Each row is shifted at random along 3 fixed directions that mean nothing.
Known rows, with every step that occurs:
lofetam, rufa, tosa, ribun, fodi, nerivu: -0.074,0.299,0.122,-0.532,-0.798,1.201,-2.199,0.273,-0.874,2.537,1.664,-2.989,1.094,-0.795,0.218,-1.486,0.259,0.292,0.266,0.265,1.009,0.945,-2.079,-1.240,0.203,2.123,0.544,-0.117,-0.754,1.068,2.315,-0.478,0.414,0.255,-0.631,0.923,0.108,0.967,-0.868,0.546,-0.012,-0.020,-0.669
lofetam, mazo, rufa, tosa, nerivu: 2.854,2.971,-0.917,0.405,-0.599,1.294,-1.187,1.567,1.829,-1.455,4.069,-0.409,-0.525,0.206,2.533,-3.420,-1.972,0.092,-0.818,-1.439,1.203,0.210,2.294,0.892,-1.363,4.408,1.829,-4.529,-1.259,-1.215,-0.628,4.862,3.040,1.893,-0.922,0.618,-0.074,-1.350,4.248,-5.837,0.763,-0.600,-0.248
lofetam, mazo, rufa, nerivu, lovak, vatig, tosa: -1.350,-3.008,1.799,-0.497,-0.627,-0.940,0.605,0.132,0.647,-1.699,-0.568,-0.072,0.958,0.525,1.612,3.561,0.554,2.852,0.264,1.336,-1.870,1.539,-0.294,-1.315,1.404,-0.778,0.472,1.874,-2.094,0.845,1.774,-3.978,-0.701,-2.117,1.741,-3.882,-2.294,0.829,-0.086,5.365,0.140,1.969,-0.691
fodi, nerivu, lofetam, mazo, rufa, ribun: -0.224,1.066,0.173,0.546,-1.380,-0.760,2.128,-2.100,1.915,0.520,-2.381,2.063,-1.045,0.205,-0.961,0.457,1.147,-0.381,1.752,-0.398,-0.507,0.538,-0.154,1.852,-0.290,-2.455,-0.597,0.673,2.605,-1.543,-2.291,0.233,-1.802,-0.638,3.104,-0.702,1.061,-0.311,-0.740,2.139,1.712,0.478,0.425
lofetam, mazo, rufa, tosa, vatig, ribun, fodi, nerivu: -1.833,-0.353,-0.090,1.763,1.287,-0.329,-2.642,-0.459,0.687,-4.858,4.215,-1.817,1.572,0.637,1.494,1.484,-2.831,0.018,-0.322,-1.504,-2.862,-1.230,0.296,-3.081,-0.249,3.070,0.574,0.537,-4.283,-2.397,0.668,-1.097,-0.072,-2.037,-0.353,-6.165,-3.305,1.480,2.209,1.290,-1.180,1.472,2.241
lofetam, mazo, rufa, nerivu, lovak: -0.843,-1.456,1.584,-0.378,-1.051,-0.963,0.786,-0.494,0.819,-0.683,-1.649,1.302,-0.033,1.063,0.285,1.152,0.348,2.140,1.198,1.715,-1.352,1.427,-0.383,0.046,1.262,-1.944,0.530,1.307,-0.780,-0.566,1.324,-1.535,-1.125,-1.572,4.247,-2.616,-1.682,0.783,-0.702,3.874,1.630,1.278,-1.324
lofetam, rufa, nerivu, fodi, ribun, lovak: -1.370,-2.055,1.277,-0.362,0.241,-0.618,-0.002,-0.595,-1.018,1.316,-2.161,-0.346,1.246,0.516,-1.599,1.171,1.358,-0.194,1.036,2.170,-0.929,0.657,-1.622,-0.541,1.911,-3.080,-0.452,2.375,0.142,0.857,3.096,-2.587,-1.474,-1.526,2.456,-0.586,-0.922,1.174,-2.572,3.019,0.312,-0.003,-0.399
lofetam, rufa, tosa, vatig, ribun, lovak: -0.527,-1.057,0.517,-0.387,-0.298,1.243,-2.780,0.468,-1.140,1.372,1.292,-2.383,0.264,0.412,1.352,-0.303,-0.260,1.908,-1.038,0.101,0.974,0.319,0.323,-1.214,0.603,1.456,0.853,0.072,-1.703,1.396,1.993,-1.434,0.020,0.738,-0.340,-0.255,-1.170,0.112,0.084,-0.659,-0.861,0.436,-0.338
vatig, ribun, lovak, nerivu, lofetam, mazo, rufa, tosa: 0.926,0.372,-1.082,-0.993,-0.056,0.606,0.568,0.545,1.236,-0.345,-0.183,0.596,-0.644,0.351,1.193,-0.063,0.786,-1.205,-0.187,-0.651,0.799,0.103,1.316,0.685,0.205,0.549,0.589,-1.464,1.280,0.689,-0.338,1.698,1.248,1.747,-1.505,1.343,0.266,-2.078,1.155,-3.053,1.037,0.389,-0.029
lofetam, rufa, ribun, fodi: -0.636,-0.934,1.053,-0.071,-0.939,0.038,-1.294,0.544,-0.300,0.926,0.392,-1.922,0.596,-0.018,-0.990,0.538,0.597,1.659,0.006,1.109,-0.691,0.985,-0.312,-0.886,0.556,-0.420,0.045,0.177,-1.654,0.085,2.795,0.318,0.041,-1.658,1.364,-0.922,-1.194,1.908,-0.526,1.813,0.035,-0.396,-0.712
nerivu, lofetam, rufa, ribun, lovak: 0.492,1.767,-0.074,0.855,-0.051,-0.799,2.660,-1.396,1.423,0.086,-4.192,3.252,-2.478,0.909,-2.261,1.010,0.625,-0.309,1.818,-1.069,-1.014,-0.344,1.445,3.013,-0.907,-3.935,-1.029,-0.084,2.633,-2.019,-2.359,1.996,-2.304,-0.250,4.517,0.714,1.328,-0.396,-0.902,-0.782,1.984,-0.849,0.724
tosa, nerivu, fodi, ribun, lovak, vatig: 0.109,0.992,-0.365,1.866,2.324,-1.213,0.446,0.736,0.026,-3.949,1.117,1.701,0.926,0.421,-1.679,0.016,-2.490,-3.455,-0.119,-0.446,-2.110,-2.830,0.859,0.550,-0.381,0.206,-0.928,-0.689,-1.032,-2.681,-0.590,1.738,1.065,-1.679,0.321,-0.844,-0.690,0.727,1.607,-1.676,-1.042,-1.801,2.375
ribun, fodi, lofetam, mazo, rufa, nerivu, lovak, vatig, tosa: -1.197,-1.616,0.675,0.892,1.503,-0.273,-0.989,1.307,-0.313,-4.247,3.382,-0.919,0.332,0.665,1.140,1.245,-1.610,0.230,-1.449,-0.305,-2.266,-0.559,0.824,-2.625,0.532,2.103,0.640,0.243,-3.674,-0.617,0.569,-2.423,1.188,-0.981,-1.790,-3.241,-2.803,0.939,0.898,-0.239,-2.243,1.311,0.765
tosa, fodi, nerivu, lovak: 0.117,1.146,0.061,2.082,1.239,-2.026,0.528,-0.492,0.043,-3.839,0.163,2.388,0.429,0.708,-0.894,-0.433,-2.990,-0.524,1.439,-0.568,-2.886,-1.388,-0.055,0.444,-0.228,-0.604,-0.079,0.191,-1.984,-3.536,-1.112,1.311,-0.720,-2.288,3.290,-2.682,-1.521,2.043,0.627,0.165,0.268,-0.435,1.158
fodi, ribun, lovak, vatig, tosa: 0.414,-0.155,-0.148,-0.670,-0.700,0.395,0.680,0.446,-0.843,2.546,-1.477,0.334,0.344,-0.808,-1.315,-0.262,1.215,-0.442,-0.354,0.297,2.262,0.376,0.627,1.831,-0.359,-0.921,-0.987,0.075,2.410,1.440,-1.627,1.089,0.849,0.573,-1.953,2.616,2.888,-0.675,0.168,-0.585,-0.447,-0.609,-0.003
ribun, vatig, tosa, lovak, nerivu, fodi: 0.580,-1.019,-0.181,-0.644,1.223,-0.411,-0.539,0.931,-1.194,-0.660,0.636,-0.648,1.031,-0.349,0.532,0.376,-1.052,-0.333,-1.234,0.505,-0.136,-0.764,0.291,0.007,0.156,0.862,-0.056,-0.048,-1.593,0.991,1.559,0.605,1.543,0.156,-1.511,0.301,-0.740,0.303,0.496,-1.253,-0.951,-0.238,-0.475
nerivu, fodi, ribun, tosa, vatig, lovak: -0.891,-0.691,-0.556,0.796,1.411,-0.768,0.597,-2.043,-0.501,0.337,-3.151,1.225,1.076,0.288,-0.930,1.823,-0.069,0.631,1.127,-0.237,-0.710,-0.994,-0.260,0.763,-0.762,-2.570,-1.385,2.757,0.955,-0.292,-2.210,-1.186,-3.309,-1.513,0.935,-2.041,1.231,0.635,-0.896,2.677,-0.035,0.005,1.242
vatig, ribun, fodi, lofetam, rufa, nerivu, lovak: 0.396,1.646,-1.021,0.789,1.137,-0.532,0.382,0.314,0.486,-1.431,-0.285,1.236,-0.623,0.178,-1.123,-0.088,-1.049,-1.165,-0.285,-1.056,-0.601,-0.886,1.688,0.348,-0.070,-0.954,-0.284,-1.061,-0.423,-0.914,-1.768,1.882,-0.039,1.203,0.770,0.839,-0.166,-0.653,0.332,-3.532,-0.384,-0.183,1.334
fodi, ribun, lovak, nerivu, lofetam, rufa: -1.053,-2.019,0.966,-1.774,-2.051,0.461,0.510,0.558,-1.827,4.068,-2.305,-0.629,0.515,-0.501,-1.665,-0.689,2.902,-0.464,0.240,2.676,2.020,1.583,-2.461,0.029,2.178,-2.232,0.088,1.355,1.966,2.528,3.023,-3.192,0.024,0.333,-0.711,3.782,0.313,-0.057,-3.607,2.417,0.334,-0.592,-1.783
rufa, ribun, fodi, nerivu, lofetam, mazo: -1.555,-0.853,1.060,0.295,0.201,-0.927,0.586,-1.530,-0.406,0.497,-0.860,0.049,-0.180,-0.438,-2.496,0.380,0.822,-0.923,0.757,0.982,-1.728,0.596,-1.325,-0.382,0.705,-1.709,-1.006,2.071,0.281,-1.036,0.491,-1.891,-1.936,-1.731,2.537,-1.528,0.520,1.668,-2.311,4.156,0.099,1.186,-0.557
lovak, nerivu, lofetam, mazo, rufa: 0.110,0.042,0.393,-0.048,-1.656,-1.218,2.197,-0.037,1.375,-1.537,-1.098,1.919,-0.313,0.026,-0.375,0.865,0.615,0.504,0.833,0.486,-0.718,1.167,0.353,0.943,0.048,-1.389,0.535,-0.734,0.234,-1.230,0.083,0.601,0.108,-1.060,1.396,-0.832,-0.727,-0.221,0.470,2.021,1.533,-0.130,-0.771
lovak, nerivu, fodi, lofetam, rufa: -0.375,-1.267,0.957,-0.254,-1.316,-0.910,0.895,0.126,-1.033,1.294,-1.150,-0.414,0.966,-0.786,-1.190,0.510,1.832,1.094,0.429,1.298,-0.055,1.870,-1.444,-0.368,1.084,-2.220,0.196,0.447,0.106,1.123,2.001,-1.411,-0.543,-1.093,0.083,0.971,-0.367,0.871,-1.486,2.577,-0.086,-0.516,-1.266
mazo, rufa, nerivu, fodi: 0.756,0.502,0.050,0.723,-0.280,-0.686,-0.680,1.161,0.789,-2.340,1.541,0.175,0.131,1.052,0.924,-0.535,-1.825,0.085,-0.344,0.423,-0.850,-0.504,1.873,0.209,-0.056,0.361,0.801,-1.174,-3.010,-1.565,1.021,2.603,2.239,-0.704,1.024,-2.001,-2.946,0.774,1.322,-2.054,-0.331,-0.933,-0.023
nerivu, fodi, lofetam, mazo: -0.360,-1.494,1.245,0.668,-0.044,-1.072,0.494,-1.279,-1.193,1.031,-0.690,0.518,0.492,-0.104,-1.821,-0.633,1.383,1.359,-0.082,1.409,-0.616,1.166,-0.122,0.180,0.494,-2.308,-0.340,0.943,0.730,-0.132,0.156,-0.985,-2.073,-1.474,0.955,-0.701,1.058,1.010,-0.809,2.333,-0.863,0.452,-1.387
ribun, rufa, nerivu, fodi, lofetam: -1.045,1.448,0.032,2.035,0.539,-1.372,0.830,-0.446,-0.072,-3.378,-0.663,2.025,-1.974,0.919,-2.434,0.974,-2.152,-0.629,0.973,-0.893,-2.483,-0.643,1.363,-0.181,-1.319,-2.746,-1.373,1.275,-1.878,-3.812,-1.484,1.047,-1.317,-1.645,2.898,-3.417,-1.230,1.813,-0.852,1.250,-0.094,-0.337,0.955
nerivu, lofetam, rufa, ribun, lovak, vatig, tosa, mazo: -0.770,-1.609,1.029,-1.412,-0.791,1.275,1.104,-0.960,-0.466,3.775,-3.140,-0.277,-1.173,-0.265,-0.419,1.698,2.978,2.222,0.069,0.541,1.709,0.882,-0.823,0.541,0.201,-1.855,-0.673,1.711,3.281,2.538,-0.058,-2.584,-2.096,0.747,0.013,2.082,2.464,-0.834,-2.282,2.594,0.553,0.542,-1.061
lovak, nerivu, fodi, lofetam, rufa, tosa, ribun: -1.199,-0.150,0.524,1.156,-0.354,-2.015,1.561,-2.507,0.937,-0.788,-2.955,0.685,0.870,0.002,-0.456,3.619,1.039,0.785,3.550,-0.754,-2.982,0.954,-2.558,-0.458,-0.122,-3.465,-1.000,2.210,0.258,-1.052,0.999,-2.649,-4.079,-3.150,3.726,-3.333,-0.692,1.805,-1.078,6.471,1.730,0.181,0.983
mazo, rufa, tosa, ribun, fodi: -2.387,-0.267,0.653,-0.536,-2.213,-1.249,1.811,-3.132,1.389,1.843,-6.266,1.549,-0.090,0.068,-1.434,4.483,1.767,3.126,4.444,0.235,-1.028,1.414,-2.748,0.735,-1.373,-4.963,-1.537,3.743,2.061,-1.230,-0.536,-0.241,-4.283,-3.527,5.290,-3.843,0.809,2.010,-1.963,8.515,3.953,0.388,-0.103
vatig, lovak, nerivu, lofetam: -0.878,-1.315,0.421,0.334,-0.960,-1.632,-0.091,1.507,-0.840,-2.933,0.382,0.782,0.171,0.523,0.793,0.390,-1.524,0.692,-0.246,0.849,-1.276,0.153,0.363,-0.928,1.490,-0.362,0.650,0.389,-3.985,-1.045,1.219,-1.439,0.970,-1.286,0.726,-1.748,-3.422,1.306,-0.527,1.927,-0.500,0.212,-0.558
fodi, nerivu, lofetam, mazo, rufa: 1.551,1.999,-0.688,1.130,-0.603,0.119,0.583,0.507,1.009,-1.555,2.095,1.478,-0.865,0.401,0.052,-2.948,-1.103,-1.233,-0.936,-0.787,0.629,-0.494,2.148,1.488,-0.666,1.484,1.041,-2.626,0.277,-1.971,-2.241,2.682,1.725,1.217,-0.948,1.059,0.029,-1.297,1.530,-4.351,-0.473,-0.556,0.216
ribun, rufa, tosa, fodi, nerivu, lofetam, mazo: -0.757,-1.465,1.125,-1.050,-0.514,1.552,-1.812,0.204,-2.505,3.070,1.709,-2.770,-0.494,-0.786,-0.346,-2.026,1.029,1.341,-0.830,1.625,1.138,1.858,-2.270,-2.585,0.680,1.231,0.507,1.403,-0.359,1.567,2.655,-3.198,-0.568,0.338,-1.398,0.648,0.575,1.076,-2.709,2.089,-0.912,1.059,-2.550
tosa, mazo, rufa, ribun, lovak, vatig: -0.932,0.348,0.742,0.374,-0.564,0.641,-0.393,0.252,0.591,-1.186,0.269,0.514,-1.227,1.098,-0.132,0.296,-0.730,0.503,0.386,-0.567,0.103,-1.211,0.409,0.302,-0.768,0.576,-0.402,0.150,0.516,-1.692,-0.738,1.810,0.857,-0.999,1.036,-1.110,-0.188,0.542,1.015,0.573,0.840,-0.607,0.696
tosa, lovak, vatig, ribun, rufa: -0.998,-0.166,-0.004,0.382,-0.644,-0.100,-1.066,1.257,-0.601,-1.979,0.492,0.230,-0.141,0.363,-0.415,1.314,-1.530,1.257,-1.018,-0.089,-0.013,-1.157,0.849,-0.940,-0.454,0.072,-0.713,0.253,-1.737,-0.979,-0.080,0.721,0.781,-0.927,-0.677,-1.108,-1.263,0.756,0.944,1.312,-0.790,-0.792,1.003
tosa, fodi, nerivu, lofetam, mazo, rufa: -0.355,0.699,0.317,0.124,-0.864,-1.424,2.807,-2.348,0.901,0.247,-3.180,2.693,-0.148,-0.719,-1.522,0.834,1.045,0.920,2.123,0.100,-0.503,0.937,-1.624,1.226,-0.585,-2.813,-0.006,0.776,2.749,-1.318,-2.042,0.197,-2.384,-1.164,2.838,-0.568,1.551,-0.044,-0.886,2.759,2.171,0.085,-0.225
fodi, ribun, vatig, tosa, lovak, nerivu, lofetam: -0.033,1.178,-0.945,0.710,0.404,-1.214,1.635,-0.839,0.177,-1.136,-1.679,2.102,-0.510,-0.165,-0.955,0.877,-1.124,-2.318,0.546,-1.039,-0.265,-1.496,0.452,1.664,-0.948,-1.485,-1.431,0.636,0.914,-1.332,-2.097,0.104,-0.528,0.071,0.196,0.162,0.679,-0.455,0.029,0.016,0.015,-0.462,1.542

Rows:
-0.721,-0.454,-0.450,2.114,2.128,-1.263,-0.154,-0.609,1.482,-5.368,2.657,-0.357,0.811,0.903,0.749,2.872,-1.627,-1.871,-0.202,-1.871,-4.000,-1.690,1.525,-1.365,-0.468,0.772,-0.554,0.291,-2.460,-2.242,0.003,-0.497,-0.152,-2.052,-0.846,-4.998,-2.618,0.790,2.161,-0.201,-1.310,0.719,2.707 : lovak, nerivu, fodi, lofetam, mazo, rufa, ribun, vatig, tosa
-1.638,-3.475,0.910,-4.451,-2.233,2.050,-0.701,-1.506,-1.946,8.937,-3.939,-2.330,1.076,-1.336,0.430,-0.362,4.883,2.827,0.428,3.663,4.298,2.903,-4.886,-0.762,2.044,-1.681,0.259,3.467,3.993,6.323,2.225,-5.038,-1.748,2.416,-1.488,4.087,2.755,-0.601,-5.100,4.351,1.170,1.919,-3.596 : vatig, tosa, ribun, fodi, lofetam, mazo, rufa, nerivu, lovak
-0.309,-1.133,0.698,-1.050,0.022,0.357,-0.831,-0.138,-0.898,1.168,0.434,-0.946,-0.117,0.127,0.468,-1.137,0.617,-1.026,0.554,1.112,-0.185,0.687,-1.861,-0.603,1.161,1.076,0.372,0.592,-0.210,0.828,3.030,-2.572,-0.289,0.206,0.591,0.433,-0.207,0.527,-1.384,2.042,0.640,0.833,-1.664 : rufa, tosa, ribun, lovak, nerivu, lofetam, mazo
0.213,0.082,0.705,-0.645,-0.781,1.558,-0.761,0.879,-0.719,2.392,1.473,-0.979,-1.248,-0.267,-0.494,-2.495,1.414,-0.584,-1.349,0.020,2.308,0.350,0.209,0.511,0.103,1.492,0.187,-1.349,2.439,1.190,-0.959,0.906,2.077,1.584,-2.013,3.403,1.988,-0.941,0.466,-2.807,-0.770,-0.344,-0.554 : fodi, lofetam, mazo, rufa, ribun, lovak, vatig
0.881,1.844,-0.623,0.164,-1.124,0.476,0.747,-1.771,1.534,1.773,-0.772,0.850,-0.747,0.023,0.755,-1.359,0.727,-0.491,1.361,-0.912,1.043,0.315,-0.571,1.523,-0.911,0.168,0.159,-0.461,2.665,-0.520,-1.969,0.379,-1.178,1.018,0.921,0.729,1.725,-1.198,-0.011,-0.091,1.329,0.289,0.105 : fodi, nerivu, lofetam, mazo, rufa, tosa, ribun
0.255,-0.300,-0.201,-1.218,-0.611,0.419,0.070,0.100,0.061,2.715,-1.198,-0.690,0.985,-1.027,1.211,0.697,1.309,0.924,0.236,0.112,1.765,0.387,-1.420,-0.150,0.371,0.000,0.002,0.441,1.953,2.425,-0.933,-0.011,0.619,0.400,-1.171,1.799,1.183,-0.769,0.092,0.235,0.063,0.067,0.222 : mazo, rufa, tosa, fodi, nerivu, lovak, vatig, ribun
-1.741,-0.726,0.158,-0.716,-1.810,-0.460,2.396,-1.208,0.446,1.545,-4.289,0.880,0.024,-1.209,-1.252,4.123,1.917,1.517,1.075,0.404,0.220,1.148,-1.345,0.191,-0.423,-2.979,-0.872,2.255,1.215,0.800,-0.333,-3.488,-2.906,-0.889,0.989,-0.512,0.650,-0.283,-2.298,6.272,1.232,0.211,-0.032 : lovak, vatig, ribun, tosa, nerivu, lofetam, rufa
-0.624,-1.020,-0.047,-2.601,-1.437,0.616,2.270,-1.103,-0.098,3.312,-4.370,0.999,-0.586,-1.251,0.266,1.445,2.635,2.207,0.839,0.596,2.305,2.130,-1.866,0.991,-0.145,-1.509,0.373,1.474,3.223,2.652,-1.475,-2.243,-1.721,1.429,-0.076,1.943,2.502,-1.724,-2.133,3.387,2.423,1.048,-1.939 : ribun, tosa, vatig, lovak, nerivu, lofetam, mazo, rufa
-1.247,-2.515,1.865,-1.201,-0.947,0.389,-1.905,0.080,-1.957,2.083,1.141,-1.758,0.640,0.137,1.121,-1.926,0.761,2.184,-0.288,2.668,0.730,1.492,-2.897,-2.335,2.179,0.578,1.521,1.339,-1.137,1.858,3.126,-3.897,0.072,0.007,0.322,0.040,-1.675,1.257,-2.059,1.969,-0.458,1.043,-2.359 : tosa, fodi, lofetam, mazo, rufa, nerivu, lovak
-0.413,1.188,-0.596,0.514,0.424,-0.556,0.892,0.456,-0.185,-0.645,-0.646,0.800,-1.157,-0.781,-2.238,1.428,-0.349,-1.356,-0.833,-0.730,0.054,-0.554,1.626,-0.050,-0.983,-1.888,-1.764,0.304,0.276,-0.596,-2.260,1.376,0.307,0.337,-0.569,0.256,1.006,-0.351,-0.097,-0.104,-1.257,-0.596,1.208 : lovak, vatig, ribun, rufa, nerivu, fodi, lofetam
-1.602,-2.561,1.203,-3.068,-1.734,1.022,0.643,-1.528,-0.971,5.910,-4.177,-1.063,-0.031,-0.966,-0.339,2.079,3.104,3.243,0.195,2.523,3.025,2.074,-1.829,0.113,0.176,-2.831,-0.649,3.595,2.782,3.520,1.058,-1.901,-1.538,0.691,0.538,0.584,2.150,-0.572,-3.294,4.849,1.330,1.405,-2.860 : ribun, vatig, tosa, mazo, rufa, nerivu, fodi
0.131,-0.263,-1.361,0.374,1.626,0.182,-0.239,-0.005,-0.235,-1.634,0.324,0.184,1.737,0.426,0.474,-0.020,-0.738,-1.170,0.353,-0.400,-0.239,-1.371,-0.145,-0.369,-0.115,0.763,-0.530,0.717,-0.061,-0.172,-0.389,0.831,-0.301,-0.443,-2.412,-0.866,0.448,0.061,0.779,-0.009,0.149,-0.168,0.952 : vatig, lovak, nerivu, fodi, ribun, tosa, mazo
2.189,2.615,-1.380,-0.430,1.817,-0.497,2.507,0.100,1.613,-1.333,-0.862,2.051,-1.534,-1.154,0.470,0.544,-0.385,-0.833,0.123,-2.438,0.075,-0.056,1.513,1.443,-1.707,0.642,0.231,-2.746,2.265,-0.384,-3.601,4.118,0.634,1.754,0.415,1.788,2.644,-2.801,2.709,-4.649,1.694,-0.091,0.603 : ribun, vatig, lovak, nerivu, lofetam, mazo, rufa, tosa, fodi
0.625,1.535,-0.128,1.682,0.729,-0.007,0.745,-0.232,0.943,-1.926,-0.177,0.850,-1.818,0.814,0.071,0.959,-0.971,-0.201,0.308,-2.051,-1.423,-1.397,1.226,0.985,-1.597,0.270,-0.533,-0.626,-0.164,-1.810,-1.435,-0.028,-0.908,-0.546,1.156,-0.745,-0.336,0.238,0.691,-0.720,-0.186,-1.015,1.547 : nerivu, lofetam, rufa, ribun, tosa, lovak, vatig
0.770,0.777,-1.452,0.938,2.010,1.111,-1.107,0.398,0.161,-2.183,2.298,-1.064,0.234,0.669,1.728,-0.686,-0.965,-0.852,-0.336,-2.154,-0.586,-1.425,0.470,-1.109,-0.322,2.499,0.292,-0.925,-0.771,-0.034,-0.532,0.727,0.037,1.090,-2.811,0.011,-0.301,-0.383,1.189,-3.378,-0.423,-0.111,1.433 : vatig, lovak, nerivu, fodi, lofetam, rufa, ribun, tosa, mazo
-2.507,-3.024,1.346,-1.764,-0.238,-0.254,0.346,-0.499,-2.001,2.923,-1.949,-0.546,1.412,-1.735,-2.023,1.341,2.384,0.986,-0.662,2.617,0.707,1.110,-3.079,-1.694,1.882,-1.657,-0.787,2.594,1.416,2.703,1.092,-4.420,-1.729,-0.552,-0.475,1.466,1.584,0.395,-2.683,5.573,-0.621,1.374,-1.376 : tosa, nerivu, lovak, vatig, ribun, fodi, lofetam, mazo
-0.636,1.605,-0.798,1.954,1.563,-1.479,1.170,-2.147,0.956,-2.120,-1.401,1.691,-0.794,0.058,-1.278,2.190,-1.829,-1.697,1.087,-1.996,-2.432,-1.845,1.027,1.073,-1.787,-2.049,-2.010,1.422,-0.307,-2.757,-2.911,0.623,-2.316,-1.078,2.370,-3.001,0.328,0.814,0.129,0.555,-0.111,0.136,2.370 : rufa, ribun, vatig, tosa, nerivu, fodi, lofetam
-0.743,-0.904,0.366,-0.517,-0.579,0.447,-0.390,-1.296,0.415,1.700,-0.966,-0.640,-0.067,0.362,0.200,0.588,1.364,1.464,0.803,0.797,-0.055,0.443,-1.216,-0.586,-0.355,-0.467,0.101,1.048,0.801,0.205,1.148,-1.193,-1.762,-0.869,0.620,-1.193,0.123,0.472,-1.051,2.519,0.733,0.400,-0.884 : nerivu, lofetam, mazo, rufa, tosa, ribun, fodi
0.915,-0.337,-0.172,-1.485,-0.339,1.232,-0.015,1.502,-0.156,2.634,-0.413,-1.298,0.079,-0.800,0.374,0.388,1.247,0.297,-1.378,0.588,1.911,1.019,0.871,0.332,0.484,0.751,0.157,-0.563,0.392,2.960,0.555,-0.628,1.187,1.985,-1.473,2.711,0.874,-1.471,-0.342,-0.861,-0.526,0.175,-0.847 : lofetam, rufa, nerivu, lovak, vatig, ribun, tosa
2.423,1.639,-0.871,-0.447,1.596,0.784,-0.737,1.049,-0.829,2.344,1.496,-1.108,0.071,-0.840,-0.204,-3.015,-0.274,-3.225,-1.222,-0.343,2.024,-1.005,0.573,1.402,-0.564,1.751,-0.715,-1.931,1.851,1.320,-0.089,3.348,2.550,1.980,-2.095,4.194,2.465,-1.271,1.518,-5.159,-1.041,-1.361,0.008 : rufa, tosa, lovak, nerivu, fodi, ribun, vatig
-0.746,-1.215,0.021,-0.827,-1.057,-0.594,0.386,-0.826,1.176,-0.506,-1.533,0.303,0.680,0.430,2.626,2.042,0.910,1.600,1.682,0.135,-0.748,0.885,-1.808,-0.903,1.027,-0.393,0.658,1.026,-0.273,0.714,0.962,-2.696,-1.495,-0.746,1.305,-1.806,-1.351,-0.221,-0.260,3.941,1.898,1.224,-0.162 : vatig, lovak, nerivu, lofetam, mazo, rufa, tosa, ribun
2.134,1.666,-1.558,-0.218,0.714,0.112,0.390,0.015,0.552,1.128,-0.638,-0.055,0.578,-0.687,1.610,-0.615,0.727,-0.335,0.677,-1.704,0.910,0.178,-0.376,0.723,-0.115,0.355,0.291,-1.957,1.598,1.741,-1.267,1.637,-0.179,1.934,-1.059,3.173,1.669,-1.646,1.127,-3.430,0.621,-0.709,0.778 : vatig, lovak, nerivu, fodi, lofetam, rufa, tosa, ribun
